Below is a small trained network, with its code and all its weights. Each question gives an input and a target symbol and asks what happens when units are switched off, that is, made to give their printed mean instead of their output.

import numpy as np


def w(rows, s, z=0):
    codes = np.array(rows[::2]) - 128.0
    scale = np.full(codes.shape[1], s)
    scale[-1] = z or s
    return codes * scale


def f(y):
    return np.maximum(y, 0)


def softmax(a):
    e = np.exp(a - a.max(-1, keepdims=True))
    return e / e.sum(-1, keepdims=True)


def log_softmax(a):
    a = a - a.max(-1, keepdims=True)
    return a - np.log(np.exp(a).sum(-1, keepdims=True))


def net(x, mask):
    ids = ['βδζθλμξπστφψω'.index(c) for c in x.split()]
    T = len(ids)
    res = E[ids] + P[:T]
    u = 0
    for l in range(2):
        r = res
        for j in range(3):
            rows = slice(3 * j, 3 * j + 3)
            q, k, v = (r @ M[l][rows].T for M in (Q, K, V))
            z = softmax(np.where(np.tri(T) > 0, q @ k.T / 3**0.5, -1e9)) @ v
            o = O[l][rows]
            res = res + np.where(mask[u + j], z, o[:, -1]) @ o[:, :-1]
        u += 3
        y = f(res @ A[l][:, :-1].T + A[l][:, -1])
        res = res + np.where(mask[u : u + 4], y, B[l][:, -1]) @ B[l][:, :-1]
        u += 4
    return log_softmax(res[-1] @ U[:, :-1].T + U[:, -1])


Q, K, V, O, A, B = {}, {}, {}, {}, {}, {}
E = w([
[74,195,190,156,177],'β',
[142,137,149,78,177],'δ',
[101,196,101,146,194],'ζ',
[108,154,196,146,174],'θ',
[78,193,134,193,194],'λ',
[126,181,137,191,184],'μ',
[116,134,95,55,160],'ξ',
[135,175,136,136,178],'π',
[101,170,139,101,185],'σ',
[201,90,4,181,13],'τ',
[91,153,175,171,117],'φ',
[164,128,160,130,173],'ψ',
[136,83,77,132,223],'ω',
],0.014)
P = w([
[254,144,162,93,195],'0',
[59,135,92,132,102],'1',
[90,155,107,117,112],'2',
[117,152,112,129,125],'3',
[125,154,114,129,136],'4',
[139,145,108,128,153],'5',
[142,150,106,126,161],'6',
[144,142,109,136,170],'7',
[149,143,98,134,178],'8',
[137,135,99,136,190],'9',
[144,136,94,139,195],'10',
[147,129,89,141,206],'11',
[149,141,90,138,206],'12',
],0.0073)
Q[0] = w([
[149,134,144,122,152],'0.h0',
[163,133,148,141,139],'0.h0',
[137,146,160,115,194],'0.h0',
[201,88,90,131,8],'0.h1',
[112,133,118,124,207],'0.h1',
[29,213,123,109,158],'0.h1',
[81,176,157,143,245],'0.h2',
[97,136,36,198,148],'0.h2',
[114,28,107,132,33],'0.h2',
],0.011)
K[0] = w([
[139,115,117,158,117],'0.h0',
[123,170,136,152,105],'0.h0',
[150,102,78,155,75],'0.h0',
[115,103,139,198,24],'0.h1',
[176,142,67,95,219],'0.h1',
[99,194,143,40,195],'0.h1',
[230,63,102,113,2],'0.h2',
[223,139,135,104,142],'0.h2',
[43,185,182,127,242],'0.h2',
],0.011)
V[0] = w([
[87,98,47,135,127],'0.h0',
[76,74,167,51,220],'0.h0',
[1,191,148,170,143],'0.h0',
[173,145,94,188,95],'0.h1',
[124,82,63,119,91],'0.h1',
[138,97,46,71,180],'0.h1',
[151,65,127,68,108],'0.h2',
[98,207,181,86,242],'0.h2',
[106,160,70,147,191],'0.h2',
],0.0095)
O[0] = w([
[188,162,60,63,162,125],'0.h0',
[161,75,136,127,2,154],'0.h0',
[44,121,93,25,72,191],'0.h0',
[31,149,101,218,185,84],'0.h1',
[89,143,89,132,83,34],'0.h1',
[203,138,46,152,96,252],'0.h1',
[188,118,164,140,17,107],'0.h2',
[209,175,173,111,211,157],'0.h2',
[98,184,115,119,157,218],'0.h2',
],0.0087,0.0046)
A[0] = w([
[127,128,106,40,133,239],'0.n0',
[165,29,88,154,137,165],'0.n1',
[113,14,40,90,56,3],'0.n2',
[147,254,218,69,93,62],'0.n3',
],0.0075,0.0048)
B[0] = w([
[106,231,100,151,110,254],'0.n0',
[104,212,79,156,122,173],'0.n1',
[113,2,58,144,164,169],'0.n2',
[215,66,48,72,185,232],'0.n3',
],0.0065,0.0067)
Q[1] = w([
[148,114,195,80,97],'1.h0',
[59,85,141,126,2],'1.h0',
[153,154,123,168,159],'1.h0',
[166,138,151,122,180],'1.h1',
[80,115,127,128,100],'1.h1',
[117,139,101,139,144],'1.h1',
[125,116,158,132,93],'1.h2',
[149,154,128,140,179],'1.h2',
[132,115,113,111,83],'1.h2',
],0.018)
K[1] = w([
[98,223,130,122,100],'1.h0',
[56,67,60,122,5],'1.h0',
[170,93,168,69,160],'1.h0',
[230,156,155,108,153],'1.h1',
[103,79,56,108,58],'1.h1',
[95,135,116,170,142],'1.h1',
[86,192,126,150,153],'1.h2',
[216,60,176,142,168],'1.h2',
[112,156,91,78,147],'1.h2',
],0.011)
V[1] = w([
[125,147,115,5,106],'1.h0',
[169,119,65,123,99],'1.h0',
[141,179,90,125,196],'1.h0',
[133,60,133,133,114],'1.h1',
[130,171,127,138,91],'1.h1',
[97,117,136,113,147],'1.h1',
[145,106,143,166,139],'1.h2',
[150,115,153,146,128],'1.h2',
[102,159,108,141,107],'1.h2',
],0.021)
O[1] = w([
[85,174,136,8,226,111],'1.h0',
[181,52,34,84,209,153],'1.h0',
[103,59,203,153,175,252],'1.h0',
[186,126,142,46,64,98],'1.h1',
[108,194,30,147,155,100],'1.h1',
[123,159,235,129,130,110],'1.h1',
[187,113,107,63,51,148],'1.h2',
[142,122,97,91,79,147],'1.h2',
[169,170,130,174,184,79],'1.h2',
],0.011,0.034)
A[1] = w([
[86,103,103,119,201,253],'1.n0',
[125,127,79,138,174,151],'1.n1',
[80,223,254,163,116,113],'1.n2',
[180,118,200,23,130,16],'1.n3',
],0.008,0.0038)
B[1] = w([
[114,194,45,151,108,251],'1.n0',
[45,162,152,206,72,188],'1.n1',
[254,207,124,101,156,232],'1.n2',
[17,207,150,79,102,202],'1.n3',
],0.0082,0.025)
U = w([
[120,190,113,110,136,181],'β',
[192,70,89,45,142,187],'δ',
[88,49,133,162,254,3],'ζ',
[60,160,126,149,38,123],'θ',
[204,159,89,123,211,91],'λ',
[151,105,159,184,115,153],'μ',
[187,172,14,87,202,174],'ξ',
[46,5,173,161,129,45],'π',
[26,73,108,92,175,100],'σ',
[38,185,100,233,68,234],'τ',
[216,237,53,126,58,198],'φ',
[143,95,108,154,35,9],'ψ',
[177,8,84,147,191,95],'ω',
],0.0047,0.0053)

Each question gives the input, a string of symbols that net reads in full, and the target symbol t.
The units are the heads (3 rows each of Q, K, V and O) and the neurons (one row each of A and B). Each row of codes is followed by its name. A weight is (code - 128) times the scale printed after its matrix; where a second scale follows, it is the last column's (O, A, B and U).
mask holds one flag per unit, layer by layer, with each layer's heads first. A switched-off unit (its flag False) gives its mean, the last column of its rows in O or B, instead of its output. The means were averaged over made-up inputs and are rounded, as every weight is.
A unit's drop is (log p(t) with every unit on - log p(t) with that unit switched off) / (log p(t) with every unit on - log p(t) with every unit switched off).
The circuit of an input: a set's keep is (log p(t) with only the set's units on - log p(t) with every unit switched off) / (log p(t) with every unit on - log p(t) with every unit switched off). Starting from the 12 units with the biggest drops (on a tie, the unit counted first), units are removed one at a time, each time the one whose removal leaves the highest keep (on an exact tie, the one counted first), for as long as the keep stays at least 0.8.
units of the circuit, in order: the units of the circuit, biggest drop first
most important unit: the unit with the biggest drop
k most important neurons: the k neurons with the biggest drops, biggest first
top k neurons in layer l: the k neurons of layer l with the biggest drops, biggest first
heads that matter: for each layer, one digit per head in row order, 1 if its drop is at least 0.15 and else 0, layers parted by /
input σ μ π μ λ β ψ ξ ω μ, target σ: heads that matter	001 / 100
input δ σ τ ζ λ ζ β, target τ: top 2 neurons in layer 0	[0.n3 0.n1]
input ξ μ β τ ω θ ψ μ, target ω: heads that matter	101 / 110
input φ ξ ξ τ ξ μ, target ξ: units of the circuit, in order	[0.h2 1.h0]
input θ μ β τ σ β σ π λ, target τ: heads that matter	101 / 101
input μ ξ φ μ τ μ π τ λ ξ θ λ, target μ: top neuron in layer 0	[0.n2]
input μ φ θ μ μ, target μ: top 2 neurons in layer 1	[1.n2 1.n0]
input ω ω σ β δ ζ π δ ω δ δ σ ψ, target ω: units of the circuit, in order	[0.h0 1.h0 0.h1]
input σ τ φ λ λ λ ζ θ ζ, target φ: heads that matter	001 / 110
input φ σ φ σ μ π σ μ, target φ: heads that matter	110 / 100
input σ θ π π σ σ ω θ ξ ω, target σ: units of the circuit, in order	[1.h0 1.n2]
input σ μ μ φ ζ φ ζ λ, target σ: units of the circuit, in order	[1.h0 1.n2]
input ζ θ ω π, target ζ: units of the circuit, in order	[0.h2 1.h0]
input τ φ ζ π, target φ: most important unit	0.h2
input π δ σ μ, target π: top 2 neurons in layer 1	[1.n2 1.n0]
input ξ ω ζ π μ ψ σ, target ξ: heads that matter	111 / 110
input θ ξ ψ σ π μ ψ, target θ: 3 most important neurons	[1.n3 0.n3 0.n0]
input σ θ σ μ μ π σ π φ μ θ, target σ: 3 most important neurons	[0.n3 1.n2 1.n3]
input β τ ω ξ μ σ ζ, target ξ: 2 most important neurons	[0.n2 0.n1]
input λ ψ δ ξ σ ξ θ τ, target τ: units of the circuit, in order	[0.h1]
input π δ ψ ω λ σ, target π: 2 most important neurons	[0.n3 1.n2]
input μ φ ξ, target μ: heads that matter	111 / 100
input β σ ω ζ, target β: 2 most important neurons	[0.n3 1.n2]
input σ λ φ λ σ φ σ, target σ: 2 most important neurons	[0.n3 1.n2]
input π σ σ μ ξ ξ λ λ σ, target π: 3 most important neurons	[1.n2 0.n3 1.n0]
input π π ζ, target π: 2 most important neurons	[0.n3 1.n2]
input δ σ μ σ ζ ξ θ, target δ: most important unit	0.h0
input π μ τ δ π σ σ θ, target τ: 2 most important neurons	[0.n3 1.n2]
input β θ φ π ξ ω ξ σ, target β: 2 most important neurons	[0.n3 1.n2]
